Each row is shifted at random along 7 fixed directions that mean nothing.
Known rows, with every way that one mark hangs from another:
J_247(J_415(J_644) J_875 J_999(J_623)): -350 29 -297 -250 -51 98 -58 -20 -126 151 147 -143 106 -34 147 153 -247 328 4 70 89 -201 -46 450 -268 14 181 -166 -145 80 -205 -222 130 -20 -73 -113 146 101 -242 212 224 -89 3 -163 32 -134 18 -103 57 -39 -178 299 219 153 120
J_554(J_623(J_765(J_415(J_247(J_875 J_999) J_644)))): 50 -152 174 -115 -92 -227 -104 -84 134 -44 356 25 69 -160 54 81 -44 219 267 137 -82 205 -51 -136 -272 23 -225 -221 77 -98 -152 -225 90 -15 -26 -228 68 77 -13 -99 -74 -1 25 -142 192 276 -51 -90 208 121 217 -63 189 -157 -44
J_875(J_297(J_653 J_858) J_913(J_415 J_623 J_736)): -560 213 -132 -179 66 173 279 -178 -318 520 -140 -325 172 424 -151 718 59 205 -7 321 254 -28 141 -239 -256 65 340 -143 -25 33 36 411 -54 -28 -288 534 56 282 -91 101 -135 -118 -87 -73 47 186 266 -379 -254 447 -397 78 -338 -72 36
J_736(J_623(J_554 J_765(J_415(J_247)) J_999) J_644): 89 -314 122 318 -23 -54 -132 110 -21 76 196 -8 -50 50 30 165 133 109 40 112 -176 -76 136 20 -16 -34 124 -100 -233 257 -175 -155 -69 174 52 -155 -153 143 -291 40 -124 -356 117 -206 -90 -80 -287 267 108 -84 241 -170 247 111 -336
J_999(J_623(J_247(J_875(J_297)) J_554(J_644) J_765)): -30 28 -81 132 -62 -83 113 91 52 122 -10 -142 -33 -103 -70 303 -146 160 -41 203 -260 -49 72 104 74 -171 -149 -171 48 84 -50 -1 -116 142 -80 33 49 234 -31 -54 15 -30 -208 4 37 155 -25 189 174 -60 -1 -122 31 65 -50
J_297(J_653(J_554) J_858 J_913): 97 -92 165 25 119 200 212 -20 45 157 63 -103 70 198 40 186 388 -231 -188 -147 224 63 310 -349 -42 221 43 -241 -157 -154 -196 184 54 -82 -7 270 -45 206 -36 104 184 80 307 29 -33 216 294 -147 -34 66 -281 339 -440 -78 61
J_415(J_247(J_875(J_297)) J_644 J_999): 128 -419 251 -140 -81 -170 164 -302 79 183 493 119 239 -120 -180 274 247 320 21 -125 81 118 -232 -12 -295 -229 92 -94 30 -346 85 -158 130 -348 68 -222 -6 31 -114 139 28 378 -365 -403 335 -36 -247 -17 223 244 589 -387 46 -117 -257
J_999(J_623(J_247(J_415) J_554(J_644))): -190 -2 -283 137 18 229 -132 224 14 -78 -27 -212 75 -3 249 31 -203 226 116 493 -31 26 -5 219 86 112 -76 -99 -143 341 -262 -188 -132 5 -109 84 156 28 -139 -36 -40 -225 77 27 -102 -3 -33 -149 -344 -119 -261 179 201 90 -52
J_644(J_554(J_623(J_247(J_875) J_765(J_415) J_999))): -100 -41 -91 126 -228 258 123 129 267 -77 -14 -55 154 -39 211 -196 -249 544 -72 276 -305 29 103 68 -131 -337 -32 -284 -167 177 -217 -443 78 43 -27 87 183 -210 9 -41 70 184 -267 -381 -13 -346 -38 106 483 91 53 -38 206 421 -207
J_415(J_247(J_875(J_297(J_913))) J_999(J_623)): 68 -253 126 194 -203 -92 245 -99 72 189 475 117 257 -203 -17 217 70 678 -35 133 -16 218 -114 -42 -130 -105 269 61 -123 -166 -147 -389 289 -408 39 73 -48 199 -198 125 121 236 -216 -496 10 -337 -190 -176 236 165 278 -106 -51 110 -258
J_297(J_653 J_913(J_247(J_875))): -34 -99 -53 -396 119 36 316 -51 -147 -18 -318 9 -118 195 -149 212 15 -478 -271 -507 194 -172 -268 147 -30 46 360 57 144 -465 378 469 -32 -262 -132 27 -8 -102 92 -109 98 264 -234 360 214 -114 82 57 239 120 -106 30 -493 -205 469
J_297(J_653 J_858 J_875(J_913(J_247 J_623 J_736))): -474 -82 69 255 -14 227 168 -37 -345 173 -43 14 118 212 278 73 12 290 19 403 296 335 -114 -214 56 95 240 22 -306 -57 -168 -120 299 -423 -178 561 -85 -42 -226 71 47 173 255 -422 -222 -472 76 -562 -316 354 -40 91 -192 95 -370
J_858(J_297 J_653 J_913(J_623)): 295 87 -127 -391 231 167 250 78 103 -50 -522 26 -212 35 -527 50 -15 -210 -215 -753 -77 -332 214 231 184 -206 120 245 167 -236 355 231 -58 -260 101 3 181 -19 374 -66 392 365 -514 363 101 -56 -75 230 427 41 -114 -91 -188 127 378
J_765(J_415(J_644(J_554)) J_623(J_247 J_999)): 100 -114 -103 -37 58 -95 -205 93 -97 -382 -91 87 54 79 113 -361 90 -275 89 -383 -47 -130 -310 132 151 -73 0 44 271 0 118 114 -37 290 233 -317 -8 -477 192 -159 -195 -144 -234 275 251 -15 -149 386 -42 -151 169 -70 129 141 179
J_913(J_247(J_875) J_297(J_653) J_736): -410 -74 191 -363 12 134 427 -291 -306 349 -215 -9 -26 29 -264 409 -16 -9 -216 -151 93 73 -233 -147 -380 -152 314 -109 38 -394 249 158 -122 -255 -241 163 78 166 49 -235 -1 290 -284 -87 218 -94 11 -236 183 495 192 -207 -219 -125 58
J_999(J_623(J_247 J_765(J_415))): -50 167 -217 -217 158 -120 87 162 -147 -65 -93 -332 -64 -13 -48 273 -80 -55 158 203 -177 -128 217 189 -5 230 -56 -169 185 9 -199 267 -94 240 -195 70 290 99 104 -114 -118 -321 -54 423 47 430 94 -80 114 -49 -460 216 65 -85 436
J_247(J_415 J_875 J_999): -8 -11 51 -178 -214 143 92 -231 107 166 269 143 88 -200 90 -132 -184 543 -48 -247 -100 80 80 -66 -560 -265 87 -191 -74 18 -128 -483 121 -92 49 -122 208 -42 -123 -77 230 293 -49 -325 220 -139 59 19 332 131 237 -85 76 152 -87
J_653(J_297(J_858 J_875(J_913))): -62 -340 115 285 3 217 44 70 -73 -66 1 76 76 149 152 -105 28 124 -121 33 277 -119 -20 76 67 -40 246 56 -277 53 -103 -238 172 -65 102 263 -266 27 -327 220 197 148 172 -331 -147 -522 -209 -270 -57 -115 136 168 -72 287 -203
J_736(J_623(J_247(J_875) J_554 J_765(J_415)) J_644 J_999): 237 93 28 171 24 -290 -195 220 -65 -37 10 3 -297 88 71 178 -15 -392 -16 -50 -37 -138 92 108 63 163 142 178 182 63 9 307 -109 380 -50 -280 -185 193 -150 127 -149 -602 214 265 -120 262 -38 353 -16 -422 -37 -102 200 -334 25
J_913(J_415 J_736(J_623(J_247 J_554) J_644 J_999)): 169 8 138 34 -53 -49 77 -47 -189 331 -2 -2 -135 51 -339 421 231 -312 -230 47 -29 -81 228 -102 -196 -38 72 238 110 121 -30 326 -139 270 -171 -132 -161 314 -172 96 -210 -300 -44 -37 -107 154 5 216 -165 70 35 -196 164 -312 -294
J_247(J_415(J_644) J_875(J_297(J_913)) J_999(J_623(J_554))): -244 297 -228 -75 -135 -63 -38 -186 -27 442 298 -232 100 -118 21 353 -139 224 77 25 79 -24 20 -48 -275 141 -1 -219 183 -32 -96 97 2 210 -154 -80 36 302 -192 29 19 -326 176 24 131 584 244 -120 -52 -9 -264 168 -129 -226 147
J_623(J_247(J_875(J_297 J_913(J_415 J_736))) J_554(J_644)): -194 165 -56 47 -112 -63 100 -29 105 193 -72 -81 2 38 -195 344 -190 -149 147 368 106 124 -224 -189 24 -1 1 183 41 11 282 284 -175 169 -281 21 -71 192 -98 -144 -227 14 -83 78 61 257 199 -172 -314 111 -35 -177 -48 -455 -14
J_653(J_297(J_913) J_554(J_623(J_765) J_644)): -218 -329 105 73 67 204 -177 177 249 -249 -149 -129 -123 98 120 -65 -149 70 -125 242 207 -65 -105 96 22 74 -65 -224 -133 218 33 -227 -158 -123 -101 217 -235 193 107 -1 32 201 -78 -122 55 -292 -51 -250 -63 -121 -8 199 -74 183 1
J_858(J_297(J_653 J_875(J_913(J_415 J_623(J_247))))): -160 -86 39 7 42 77 68 -30 -68 308 -135 -43 -64 9 -103 179 -31 173 70 89 179 192 -94 -259 18 46 155 50 35 -244 60 136 -157 -354 -274 203 7 208 -186 -320 -25 227 32 41 64 12 215 -523 -82 394 2 -172 -144 -313 -65
J_415(J_644(J_554) J_999): 101 -156 49 -254 244 52 -230 -199 -43 -286 11 32 121 95 80 -280 182 -265 -45 -289 283 -56 -100 230 -35 167 -58 -90 216 -112 113 84 22 -5 79 -208 86 -522 18 155 -105 -121 -2 144 142 294 -209 115 -201 -207 104 -63 93 6 72
J_653(J_297(J_858 J_913(J_623(J_765) J_875))): -43 -21 215 -31 -93 -215 150 11 -28 236 -10 -56 -159 -138 -263 180 185 284 -95 25 19 337 28 -291 -135 95 -35 -88 234 -338 22 59 135 -250 -256 322 -22 387 247 -192 85 356 110 -59 162 -32 260 -568 163 237 35 -88 -216 -245 -20
J_765(J_554(J_644) J_623): -55 24 -67 -159 214 98 4 330 121 -164 33 -86 17 -35 87 142 17 77 58 109 -50 184 25 -29 -160 131 148 -10 -2 17 63 51 -10 20 -114 202 133 -11 298 -197 -59 217 -187 249 110 -45 231 -131 -280 3 -170 193 103 -31 219
J_858(J_297(J_875) J_913(J_415(J_644 J_999) J_736)): -140 -85 -68 -12 165 146 83 -157 -250 70 -169 11 -54 -52 -315 20 136 -628 27 -143 274 -320 68 238 277 -10 46 241 -249 -148 108 205 -123 -67 20 -193 -249 45 -282 217 122 19 -87 -19 -187 20 -367 -60 -7 127 -47 82 55 21 30
J_297(J_653(J_554(J_644)) J_913(J_623)): 54 -139 57 -95 184 81 -32 10 -3 -84 -149 -15 -47 273 92 -105 221 -253 -221 -260 210 -107 13 -88 107 87 7 -133 -52 3 149 180 -45 -211 75 150 -101 -61 148 106 49 182 52 107 16 -125 155 93 -75 1 -179 178 -438 99 74
J_644(J_554(J_623(J_765))): 42 84 -104 -93 75 287 18 180 307 -246 -86 -150 136 130 209 -183 -164 145 -114 214 -39 -74 247 259 -28 -15 -110 -204 -103 170 -109 -180 104 72 -69 219 248 -323 171 138 75 27 -13 -1 -205 -87 117 -14 136 -162 -299 224 167 328 70
J_297(J_653 J_913(J_415 J_623 J_736)): -300 -110 -9 -52 41 279 314 -251 -317 299 -90 -134 183 227 -79 307 302 46 -191 92 133 -142 341 -160 -259 -108 162 -206 -327 139 -146 51 -109 -88 -102 291 -73 151 -218 53 -81 41 10 -251 -144 -156 -46 -119 55 428 -275 174 -299 258 -178
J_875(J_913(J_415(J_644) J_736(J_999))): -117 33 -99 -29 -23 111 47 -153 -101 32 13 -13 175 203 -116 28 153 -108 26 73 205 -238 173 237 -81 -35 165 215 -217 261 2 90 125 128 74 38 -147 -134 -173 411 -102 -9 -92 -260 -225 -263 -26 40 -243 52 -139 140 133 154 -137
J_736(J_623(J_247 J_554 J_765(J_415) J_999) J_644): 134 42 -101 205 -153 6 -59 269 198 99 40 -103 -83 -25 -22 111 -77 354 36 150 -403 95 136 63 -64 -74 58 -52 109 217 -92 1 34 -61 -95 13 103 -16 236 -76 -78 -5 -210 -105 99 -115 152 187 110 3 89 -274 291 13 -114
J_913(J_247 J_415 J_623): 32 264 -55 -70 75 13 -50 -84 -112 -185 -129 7 7 115 49 -422 200 -259 19 49 -69 -88 63 91 143 62 -202 191 -119 239 2 114 12 78 217 23 67 -357 118 213 -222 -209 252 163 -374 -213 -41 -85 -177 -43 -255 132 -127 99 49
J_999(J_623(J_247(J_415 J_875) J_554(J_644) J_765)): -89 -21 -206 21 -70 -134 58 187 27 122 -47 -119 -115 -128 -119 349 -177 -36 53 349 -172 -47 -67 222 120 -38 -65 -79 -98 -13 -98 48 -170 154 -242 -129 51 386 -223 -121 80 -70 -32 115 -48 76 35 21 141 -92 -176 49 143 -214 78
J_858(J_297(J_653(J_554) J_875) J_913(J_736(J_644))): 105 -64 188 110 177 272 192 25 4 205 -84 6 -169 -12 -114 0 81 -444 -167 -395 239 -92 254 -166 214 11 27 67 -201 -167 81 95 -57 -160 -8 83 -164 179 -27 69 326 228 39 20 -156 71 196 -66 27 90 -33 128 -157 36 -47
J_247(J_415 J_875 J_999(J_623(J_554 J_765))): -35 237 -52 -45 -110 -156 -143 -177 10 122 174 64 -66 -312 85 -67 -245 227 51 -87 -175 80 128 -84 -226 35 -141 -161 134 57 -201 -234 -5 289 -53 -211 144 141 -166 -207 81 -270 267 16 68 432 34 108 199 -177 -24 -3 82 -65 107
J_644(J_554(J_623(J_247(J_415 J_999)))): -146 -21 -118 -409 -90 340 188 87 152 193 -124 -235 99 14 -86 329 -275 389 -261 181 -52 -14 -18 93 -452 -164 125 -295 120 -89 -99 -49 -27 -11 -389 105 352 28 -37 -181 84 182 -401 -94 252 28 157 -108 277 246 -158 -18 36 -27 47
J_765(J_415(J_644(J_554)) J_623(J_247(J_875(J_297(J_858))))): 90 38 -28 267 -165 43 190 116 89 136 406 -65 301 41 221 25 200 279 161 55 -88 159 34 -222 -138 -192 -58 -183 12 30 -242 -96 134 185 149 -16 62 -21 65 93 -11 -6 -8 -161 0 77 234 -80 26 55 -13 101 77 82 -102
J_736(J_623(J_247(J_875))): 74 -124 15 -286 110 -85 13 20 -75 -257 -51 37 -121 77 43 4 -208 59 -164 -185 54 -168 -130 213 -155 -28 83 37 306 -63 129 -13 42 -39 -124 15 122 -99 143 -173 27 -20 -84 218 226 0 -128 103 94 -139 122 -206 54 -46 179
J_736(J_644 J_999(J_623(J_765))): 134 102 -17 -160 74 -184 -120 285 7 94 -14 -120 -284 -53 -128 296 -30 70 -6 -27 -41 206 77 348 -31 337 223 189 268 -166 11 209 148 -150 -215 55 122 155 167 102 44 -48 -123 330 27 -33 399 -133 -179 -133 -131 65 326 -282 117
J_765(J_623(J_247(J_415(J_644) J_875(J_297) J_999) J_554)): -83 455 -262 -20 -61 24 54 22 133 159 163 -311 232 -27 150 278 -73 52 83 120 -137 -222 197 -6 -167 -95 -33 -218 15 152 -171 144 -29 445 31 -25 116 120 51 120 -34 -287 -33 -23 -10 435 159 201 44 -132 -322 170 0 52 187
J_554(J_623(J_765(J_415(J_247(J_875(J_297)))) J_999) J_644): -8 26 -71 -114 -85 -357 -233 230 258 -207 -6 29 -162 62 32 17 -368 -104 388 198 -61 186 -531 61 226 150 -26 122 225 -244 393 151 -24 -211 -25 -183 38 -80 365 -67 -102 87 -233 314 289 16 167 1 -2 0 162 -78 179 -336 302
J_765(J_554(J_623(J_247(J_415 J_875) J_999) J_644)): 306 29 76 -170 0 -258 -176 -44 -35 -314 -92 225 -119 -24 -53 -214 -38 -590 -49 -394 -161 -274 -199 -191 119 -113 -291 32 301 -98 296 215 -215 461 314 -373 -177 -126 51 -113 -68 -197 -107 337 222 350 -240 764 195 -237 190 -106 -231 -125 149
J_999(J_623(J_247(J_875) J_554(J_644) J_765(J_415))): 130 117 -125 100 -46 -254 -110 185 88 -124 22 11 -134 -200 58 -89 -180 -19 226 136 -261 226 -92 -34 147 111 -268 15 288 17 -18 59 -77 74 -87 -177 148 11 183 -262 -97 -86 21 280 112 324 134 27 -15 -150 -53 -71 142 -253 206
J_765(J_623(J_554(J_644))): 324 -66 201 173 63 2 -110 -30 215 -155 244 105 77 -197 104 -204 215 212 120 -108 -212 337 203 -353 -167 -71 -292 -129 99 199 -131 -291 26 87 164 26 65 -88 201 -247 -93 135 51 0 80 225 80 100 -217 -35 205 -110 111 99 -234
J_858(J_297(J_875) J_653 J_913(J_247 J_736(J_623(J_999)))): 200 98 223 -62 168 -77 443 -259 -246 419 -261 -49 -355 -127 -704 405 167 -640 -64 -389 -24 -245 364 -332 262 9 -62 163 -10 -446 77 413 -111 149 -106 -29 -143 517 -150 -76 195 -131 29 262 -243 606 -81 106 377 273 -91 24 -235 -306 14
J_913(J_297(J_858) J_415 J_623(J_247 J_765 J_999) J_875): -219 480 0 33 -231 -418 141 134 -95 534 -248 -185 -152 -115 -495 350 267 -31 77 595 -319 193 41 -177 306 69 -66 115 -191 -320 -40 424 30 48 -204 172 11 556 89 116 -64 25 228 -56 -309 -161 349 -437 212 397 -244 12 -8 -356 -88
J_297(J_875(J_913(J_415 J_623(J_247 J_999)))): 85 10 -4 -90 -42 -317 37 -60 -144 130 -155 81 -136 -15 -348 43 120 -209 -28 14 -54 -96 -151 -39 216 -50 46 280 25 -227 178 328 92 151 -113 -9 -145 60 -231 -45 -94 131 -4 95 -53 -206 59 -24 134 170 4 -109 -183 -267 -74

Rows:
-19 -64 76 5 37 -1 -112 81 -79 -274 -103 -65 -10 239 205 82 -171 -217 45 85 112 -127 -201 28 112 -13 -196 -110 126 35 102 23 -84 79 170 39 -101 -17 -5 148 3 -231 -35 148 123 174 -212 227 -119 -150 95 9 -94 52 -45
J_554(J_623(J_247(J_875(J_297(J_858)))) J_644)
-187 -72 23 -23 -160 32 -8 -280 -112 104 118 -208 65 -55 71 -106 69 463 -32 -91 -12 -116 18 -103 -287 -122 -124 -369 220 58 -104 -195 -77 -20 39 98 -67 80 7 -121 -60 0 -30 -271 258 88 -141 -90 200 114 105 -132 -194 166 -149
J_653(J_297(J_913(J_623(J_247(J_415(J_644) J_875) J_999))))
-61 -84 10 21 173 533 13 83 297 -110 -92 -33 113 115 274 -282 -81 189 -122 -184 166 -24 217 4 -47 -30 107 -145 -234 166 -58 -284 -100 -390 137 231 186 -190 226 24 242 302 -43 -97 -1 -224 143 -176 -67 -2 -26 111 24 358 72
J_858(J_297(J_653(J_554)))
-12 104 -97 32 -86 12 139 -57 -79 64 183 -21 81 43 114 -60 -215 273 94 225 99 -33 46 -65 -105 -13 16 63 58 64 -60 -65 223 -28 -210 272 66 -90 -25 1 15 95 121 -196 -83 -43 189 -194 -26 109 -133 10 11 -20 -51
J_297(J_875(J_913(J_736(J_623(J_247(J_415))))))
-10 74 136 5 -49 -18 32 -122 44 332 241 -107 8 -308 -32 270 -25 395 -36 142 -187 244 304 -257 -348 65 -127 -265 -7 48 -322 -246 100 113 -132 6 135 388 -237 -77 79 -76 156 -181 5 433 129 -76 25 74 -24 83 81 -75 -231
J_247(J_875 J_999(J_623(J_554(J_644))))
-10 -252 208 -288 156 -171 36 -150 -43 -112 189 17 37 -107 -19 201 51 -7 69 69 218 138 -187 6 -179 211 212 15 -7 -367 31 -62 38 -161 -163 -120 102 62 -225 -72 -40 -16 22 9 180 195 -291 -223 63 22 208 -116 57 -316 56
J_415(J_247(J_875) J_999)
-157 -6 371 91 -188 -72 86 -386 -297 578 245 135 130 -144 -25 -2 222 356 7 190 29 404 -45 -642 -249 -55 -56 -39 -61 -197 -116 -121 -1 -326 -81 71 -19 157 -131 -149 -209 118 264 -531 -49 -20 33 -412 -13 649 316 -221 -113 -81 -444
J_913(J_297(J_653 J_875) J_415(J_247(J_999)) J_623 J_736)
-183 198 -13 -89 208 73 -102 75 -99 -317 -67 -189 47 -119 244 -73 -17 138 41 13 -180 27 179 -195 -140 131 1 -182 190 141 -131 -29 -109 419 14 231 143 -181 215 -407 -261 -274 -91 238 220 359 -135 170 -136 -79 -72 1 -11 202 143
J_765(J_554 J_623(J_247 J_999))
24 0 51 -351 25 60 116 -136 39 161 -113 19 -173 -179 -430 12 66 144 -47 -294 -96 139 -35 -18 -221 -50 49 72 235 -200 214 80 -107 -181 -151 -15 138 33 187 -357 -14 335 -258 232 279 48 78 -280 53 315 107 -248 -98 -142 182
J_858(J_913(J_297 J_415))
-273 163 -266 -3 -40 130 -24 271 159 -124 -12 -239 99 -33 194 87 -190 408 241 462 -113 110 -29 189 -10 84 235 -20 -224 120 -228 -201 68 -23 -129 233 208 17 128 -139 -13 28 -109 39 -23 -301 198 -269 -173 34 -238 217 327 108 97
J_765(J_623(J_247(J_415) J_999))
-214 320 -86 -147 147 0 -59 -319 -263 -41 -195 -83 9 -28 41 -176 164 -243 -108 82 -93 -128 107 -67 -81 29 -122 -32 19 182 -22 182 -164 258 41 -57 59 -183 -151 110 -288 -428 173 -6 -168 258 -381 65 41 -30 -189 -84 -267 -11 8
J_913(J_247(J_875) J_415(J_999) J_623(J_554))
266 -57 -105 168 -73 -132 -208 58 187 -239 138 143 20 42 71 -224 -14 -110 72 27 -82 -157 -37 234 183 -105 -255 55 51 216 -36 -45 -26 103 110 -241 -57 -184 111 12 -47 -151 155 38 -93 -8 -117 299 -56 -333 89 -192 233 -5 2
J_736(J_623(J_247(J_415(J_644)) J_554 J_765))
-203 35 -233 9 41 -37 -28 204 -178 -159 -59 -85 -61 -17 192 36 -239 -89 32 193 -79 -262 -29 297 141 15 -21 -102 -123 146 -89 -29 -200 297 -15 -70 1 89 -187 -24 24 -283 33 161 -95 7 -181 204 113 -255 -229 196 43 128 217
J_999(J_623(J_247(J_415 J_875) J_765(J_554(J_644))))
286 -45 212 95 -82 -124 -141 -26 168 134 194 174 -34 -301 -168 33 69 193 6 -40 -173 386 63 -228 -91 97 -169 69 96 -3 -148 -179 163 -54 28 -143 36 161 -22 -134 26 72 81 -13 25 179 160 2 -230 -11 180 -45 152 -167 -215
J_247(J_999(J_623(J_554(J_644))))
44 343 -138 246 -101 -77 -72 -117 173 -48 102 -174 124 -52 198 -76 -94 7 304 351 -146 -86 247 -106 92 37 -237 -245 -105 255 -170 10 -117 302 56 -56 0 -8 -209 153 -111 -310 207 -185 -190 542 -80 269 102 -243 -247 -19 -62 -26 -5
J_623(J_247(J_415(J_999) J_875(J_913)) J_554(J_644) J_765)
-34 -285 -74 -123 113 155 190 163 124 59 -252 -115 -62 76 -314 443 73 -252 -182 91 -137 -248 151 350 -27 -243 112 -169 -343 23 92 139 -185 72 -148 -31 17 164 -153 54 116 298 -348 -13 24 -230 -144 242 267 32 -35 -28 93 90 -9
J_623(J_554(J_644) J_765)
759 -205 209 21 -47 -357 120 22 207 139 151 334 -81 -222 -591 164 396 -367 -156 -367 -296 83 55 -149 156 -150 -249 258 134 -219 99 195 119 103 175 -328 -106 271 32 3 149 274 -114 211 -61 64 173 363 94 -83 169 -69 -26 -310 -102
J_999(J_623(J_554(J_644)))
-167 -94 114 277 -258 167 -162 -91 178 11 267 310 239 -103 51 -467 85 404 281 338 127 506 -260 10 -37 -43 -105 324 -305 200 16 -497 143 -474 127 -12 -62 -274 205 42 -124 399 164 -419 -193 -701 150 -617 -597 248 376 -87 514 87 -390
J_913(J_297 J_415(J_644) J_736)
-642 -107 -66 -71 143 303 52 18 -101 174 -355 -356 -75 43 26 282 -139 601 -46 394 224 87 155 -3 -167 159 336 -239 -299 47 -120 -281 -123 -248 -381 497 95 318 -100 -109 11 98 34 -190 32 -220 -43 -708 -16 300 -129 212 5 181 -154
J_858(J_653(J_297(J_913(J_623(J_999) J_875))))
131 71 -65 158 36 172 44 152 195 221 39 26 -77 32 111 -184 175 -170 -1 125 111 317 74 -215 315 209 -27 50 -193 -205 -98 189 152 -583 -49 117 -1 -17 148 310 267 494 121 -126 -116 -107 439 -331 -182 190 -183 277 -198 -154 49
J_297(J_653(J_554(J_644)) J_858(J_913(J_415(J_999))) J_875)
